Below is a small trained network, with its code and all its weights. Each question gives an input and a target symbol and asks what happens when units are switched off, that is, made to give their printed mean instead of their output.

import numpy as np


def w(rows, s, z=0):
    codes = np.array(rows[::2]) - 128.0
    scale = np.full(codes.shape[1], s)
    scale[-1] = z or s
    return codes * scale


def norm(h):
    return h / np.sqrt((h * h).mean(-1, keepdims=True) + 1e-5)


def f(y):
    return np.maximum(y, 0)


def softmax(a):
    e = np.exp(a - a.max(-1, keepdims=True))
    return e / e.sum(-1, keepdims=True)


def log_softmax(a):
    a = a - a.max(-1, keepdims=True)
    return a - np.log(np.exp(a).sum(-1, keepdims=True))


def net(x, mask):
    ids = ['ΔΞαβγζθπστφω'.index(c) for c in x.split()]
    T = len(ids)
    res = E[ids] + P[:T]
    r = norm(res)
    for j in range(3):
        rows = slice(3 * j, 3 * j + 3)
        q, k, v = (r @ M[0][rows].T for M in (Q, K, V))
        z = softmax(np.where(np.tri(T) > 0, q @ k.T / 3**0.5, -1e9)) @ v
        o = O[0][rows]
        res = res + np.where(mask[j], z, o[:, -1]) @ o[:, :-1]
    y = f(norm(res) @ A[0][:, :-1].T + A[0][:, -1])
    res = res + np.where(mask[3:11], y, B[0][:, -1]) @ B[0][:, :-1]
    return log_softmax(norm(res)[-1] @ U[:, :-1].T + U[:, -1])


Q, K, V, O, A, B = {}, {}, {}, {}, {}, {}
E = w([
[104,183,149,171],'Δ',
[101,121,121,145],'Ξ',
[56,155,106,142],'α',
[106,84,118,98],'β',
[149,177,105,161],'γ',
[131,117,89,96],'ζ',
[255,124,114,212],'θ',
[172,160,89,79],'π',
[84,65,115,151],'σ',
[144,128,155,161],'τ',
[158,140,144,133],'φ',
[79,151,177,55],'ω',
],0.03)
P = w([
[2,95,69,132],'0',
[47,108,83,123],'1',
[119,135,123,121],'2',
[146,137,130,143],'3',
[133,121,127,144],'4',
[132,100,129,173],'5',
[107,130,120,156],'6',
[69,122,116,161],'7',
[87,119,129,152],'8',
[110,132,127,146],'9',
[136,135,122,178],'10',
[145,114,126,186],'11',
[141,123,120,191],'12',
],0.0035)
Q[0] = w([
[112,183,20,75],'H0',
[56,161,138,149],'H0',
[180,110,117,118],'H0',
[86,166,118,155],'H1',
[101,178,89,129],'H1',
[149,133,92,156],'H1',
[46,146,202,108],'H2',
[109,248,142,161],'H2',
[118,174,88,135],'H2',
],0.016)
K[0] = w([
[64,122,29,103],'H0',
[44,144,169,138],'H0',
[190,106,95,120],'H0',
[81,198,154,181],'H1',
[72,115,42,213],'H1',
[142,163,120,133],'H1',
[19,109,158,123],'H2',
[140,246,177,187],'H2',
[142,208,73,136],'H2',
],0.014)
V[0] = w([
[156,107,215,170],'H0',
[135,135,119,177],'H0',
[158,75,255,128],'H0',
[168,141,138,145],'H1',
[115,135,23,184],'H1',
[104,144,219,54],'H1',
[81,121,87,160],'H2',
[89,126,102,150],'H2',
[108,94,241,62],'H2',
],0.0075)
O[0] = w([
[142,143,253,188,185],'H0',
[141,119,188,126,120],'H0',
[104,149,164,183,207],'H0',
[181,152,102,136,59],'H1',
[212,105,133,195,72],'H1',
[35,135,128,34,250],'H1',
[137,139,210,233,182],'H2',
[135,138,174,194,178],'H2',
[245,143,193,147,217],'H2',
],0.0056,0.0024)
A[0] = w([
[90,71,138,229,233],'N0',
[171,71,110,2,216],'N1',
[118,221,148,152,59],'N2',
[64,4,124,202,141],'N3',
[188,202,201,39,253],'N4',
[102,102,185,69,129],'N5',
[148,76,166,54,18],'N6',
[118,3,117,118,158],'N7',
],0.0099,0.0018)
B[0] = w([
[126,165,81,100,251],'N0',
[118,56,155,209,218],'N1',
[110,66,143,138,181],'N2',
[172,162,168,60,228],'N3',
[91,140,106,5,254],'N4',
[87,107,187,136,221],'N5',
[119,109,161,210,173],'N6',
[138,77,142,192,177],'N7',
],0.014,0.0067)
U = w([
[66,151,134,239,88],'Δ',
[220,216,96,37,18],'Ξ',
[78,187,35,99,48],'α',
[135,8,192,221,4],'β',
[125,141,53,170,170],'γ',
[125,21,83,180,136],'ζ',
[230,112,117,180,213],'θ',
[143,53,12,67,108],'π',
[243,49,153,68,25],'σ',
[201,164,234,161,91],'τ',
[156,125,115,73,21],'φ',
[80,83,184,67,213],'ω',
],0.011,0.0035)

Each question gives the input, a string of symbols that net reads in full, and the target symbol t.
The units are the heads (3 rows each of Q, K, V and O) and the neurons (one row each of A and B). Each row of codes is followed by its name. A weight is (code - 128) times the scale printed after its matrix; where a second scale follows, it is the last column's (O, A, B and U).
mask holds one flag per unit, heads first, then neurons. A switched-off unit (its flag False) gives its mean, the last column of its rows in O or B, instead of its output. The means were averaged over made-up inputs and are rounded, as every weight is.
A unit's drop is (log p(t) with every unit on - log p(t) with that unit switched off) / (log p(t) with every unit on - log p(t) with every unit switched off).
The circuit of an input: a set's keep is (log p(t) with only the set's units on - log p(t) with every unit switched off) / (log p(t) with every unit on - log p(t) with every unit switched off). Starting from all 11 units, units are removed one at a time, each time the one whose removal leaves the highest keep (on an exact tie, the one counted first), for as long as the keep stays at least 0.8.
units of the circuit, in order: the units of the circuit, biggest drop first
most important unit: the unit with the biggest drop
k most important neurons: the k neurons with the biggest drops, biggest first
heads that matter: for each layer, one digit per head in row order, 1 if its drop is at least 0.15 and else 0, layers parted by /
drop of u: that unit's drop, to one decimal
input ω τ σ Ξ γ, target γ: most important unit : H2
input τ ω σ τ α Δ ω τ τ τ β τ σ, target τ: units of the circuit, in order : [N3; N4; H0]
input τ σ τ τ α τ τ ω σ γ Ξ α, target α: 2 most important neurons : [N4; N1]
input ω π Δ β Ξ ω ω σ Ξ σ τ π, target π: heads that matter : 000
input β ω ω β, target β: heads that matter : 000
input τ ω τ Δ α ω σ ω Ξ τ τ σ α, target α: 2 most important neurons : [N1; N4]
input ω Ξ π τ ω π ζ, target ζ: heads that matter : 000
input τ τ π θ π ω τ α ω Ξ, target Ξ: 2 most important neurons : [N3; N0]
input Δ φ π β τ π γ τ, target τ: 3 most important neurons : [N4; N1; N5]
input ω τ α ζ τ ω σ α τ π γ, target γ: 2 most important neurons : [N4; N3]
input ζ ω Ξ ω θ φ ω τ ω ω τ ω τ, target ω: drop of H1 : 1.4
input ω π π, target π: drop of H0 : 0.1
input ω π π σ, target σ: drop of N7 : 0.5
input ω σ σ Ξ σ σ, target σ: most important neuron : [N3]
input Δ ω τ Δ σ γ σ τ τ Ξ σ, target τ: drop of N4 : 0.5
